Group, then class:
[ -8  40  -5  -9  -7   1   0  10  -5   3  -1  -2   6  10   8  14  10  -6
   3   0  13 -25 -20  -2] : rit:gufa
[ -9  -5  10   1  -2  -1  -7 -13   9  13   0   2  19   4  18  -5  -8  -1
  18 -12  -2  26  10   0] : bitid:vitu
[ -8  21 -16  -3  -2  -5   1   4  16   5  -3   7  14  -6   3  10 -14   8
  18  -7  12 -19 -17   4] : rit:gufa
[-13 -15  13   3   8  -2  -8  -2   1   9   5  10  19   0   8  11  -4   2
  14 -25 -14  27  -9  -3] : bitid:vitu
[-27  27 -16  -8  -5 -24  -1  -2  17  24   8  -3  12   0   9   3   4   4
  22  -3   5 -14 -25 -20] : modo:Rofa
[-18  27 -15  -6   0  -8  -3   6   2  17   7  -2  23   3   0  17 -13   1
  16  -4  12 -22 -30 -13] : rit:gufa
[ -8 -29 -13  -7 -11  -5 -19 -14   5  23   0  16  32  -4  21  13 -28  -5
  38 -27  10  26 -26 -32] : bitid:peke
[-43  23 -34  -3  -4  -9  -1 -10   9  51  -4  10  45 -12   8  23 -12   5
  60 -39  23 -11 -77 -48] : rit:ralub
[-26 -19  -8  -8   1  -3  -9 -10  -2   6  -2  -4  19   5   9   3 -15  -2
  20 -17   7  11  -2   0] : bitid:vitu
[ -4  29  -9  -4  -1  -4  -5   3   1  10  -1  -3   6  -1   4  12 -13   2
   8 -11  18  -9 -24 -17] : rit:ralub
[  9  20  -5   2  -6   5  -5   6   1 -10  -5   6  -1  -1   6   4   5  -2
  -3   3  10  -7  -7  -5] : rit:ralub
[ -7  22 -10  -7   0 -11  -2  -8   0  21  11  -3   3 -13 -31  13   1   0
  -1  -6   5  -2 -24 -25] : modo:parep
[ -7 -20  -2  -5  -8   1  -6 -18   5   7   0   1  30   3  15   3  -2 -18
  26 -12   9  27 -17   9] : bitid:vitu
[-27   5 -18  -4  -9 -14   4 -11   6  17   7  -6  30   1 -10   5  -2  -2
   7 -13   2   8 -16 -25] : modo:parep
[-14 -21  15   4  -2  -4 -25 -18   0  13  -2   5  26  -7  20   8 -10   0
  50 -23   7  39  -8  13] : bitid:vitu
[-12 -11  -2   3  -6   3 -10  -2   1  18  10  10  22   4  13  -6 -16  -5
  23 -24   1  24   4  20] : bitid:vitu
[-16   1 -20  -9  -3 -16  11  11  -6  30   2  -7   8   7 -11  15 -21   2
  18 -10   1   9 -26 -31] : modo:Rofa
[ -2 -14  -3  -7  -9   2 -10  -9   1   5   1  17  16  -4   0   0  -7  -7
   7 -20  -5  23 -11 -11] : bitid:peke
[-23   3 -17 -22   2  -5   8   8  -1  11   0  -3  15   6   2   6 -11   0
  15 -24  26   2 -26 -14] : Puvob:lumif
[ -9   2  -1  -8  -5 -15 -13  -2   1  17  -2   3  15   7  13   5 -17   9
  25 -23  11  30 -18 -19] : Puvob:lumif
[  0  12 -15   1  -6   6  -7   7   0  11   2  16   9 -11  13  11 -11  -1
  10 -10  10 -15 -20  -8] : rit:ralub
[-28  42 -26  -5   4 -10  -3  -5  -5  29   7  -4  27 -10  -3  12 -10   2
  29 -19  14   1 -50 -25] : modo:Rofa
[-23  16 -14 -17  -1  -7  -1 -21  -1  45   9  -6   8  -4  -7   6  -3   6
  -1 -12   7  -7 -38 -33] : modo:Rofa
[  0  21  -1 -16  -9   5   3  14  -3 -18  -6   5   2  -1  -8  13   3  -1
   3   4   2 -27  -6  -4] : rit:gufa
[ -8  28 -16  -1   8   3  -6  20  -5   6   8   2   3  -8 -10  15   0   6
  10  -7  11 -31 -17   1] : rit:gufa
[-21  30 -20 -12  -7  -6   0  11  14  14   3  -1   4  -7   9  10  16   2
   9  -6  13 -39 -47 -23] : rit:gufa
[ -7 -21  -6  -3   0   7  -4 -12   2  15 -10   2  15   5  15  -3 -11 -10
  23 -25  -3  23 -25  -1] : bitid:peke
[-26  24 -18 -13  -1  -6  -2   1   1  22   1   3  19 -10  11  18  -7   3
  34 -27  17  -6 -54 -27] : rit:ralub
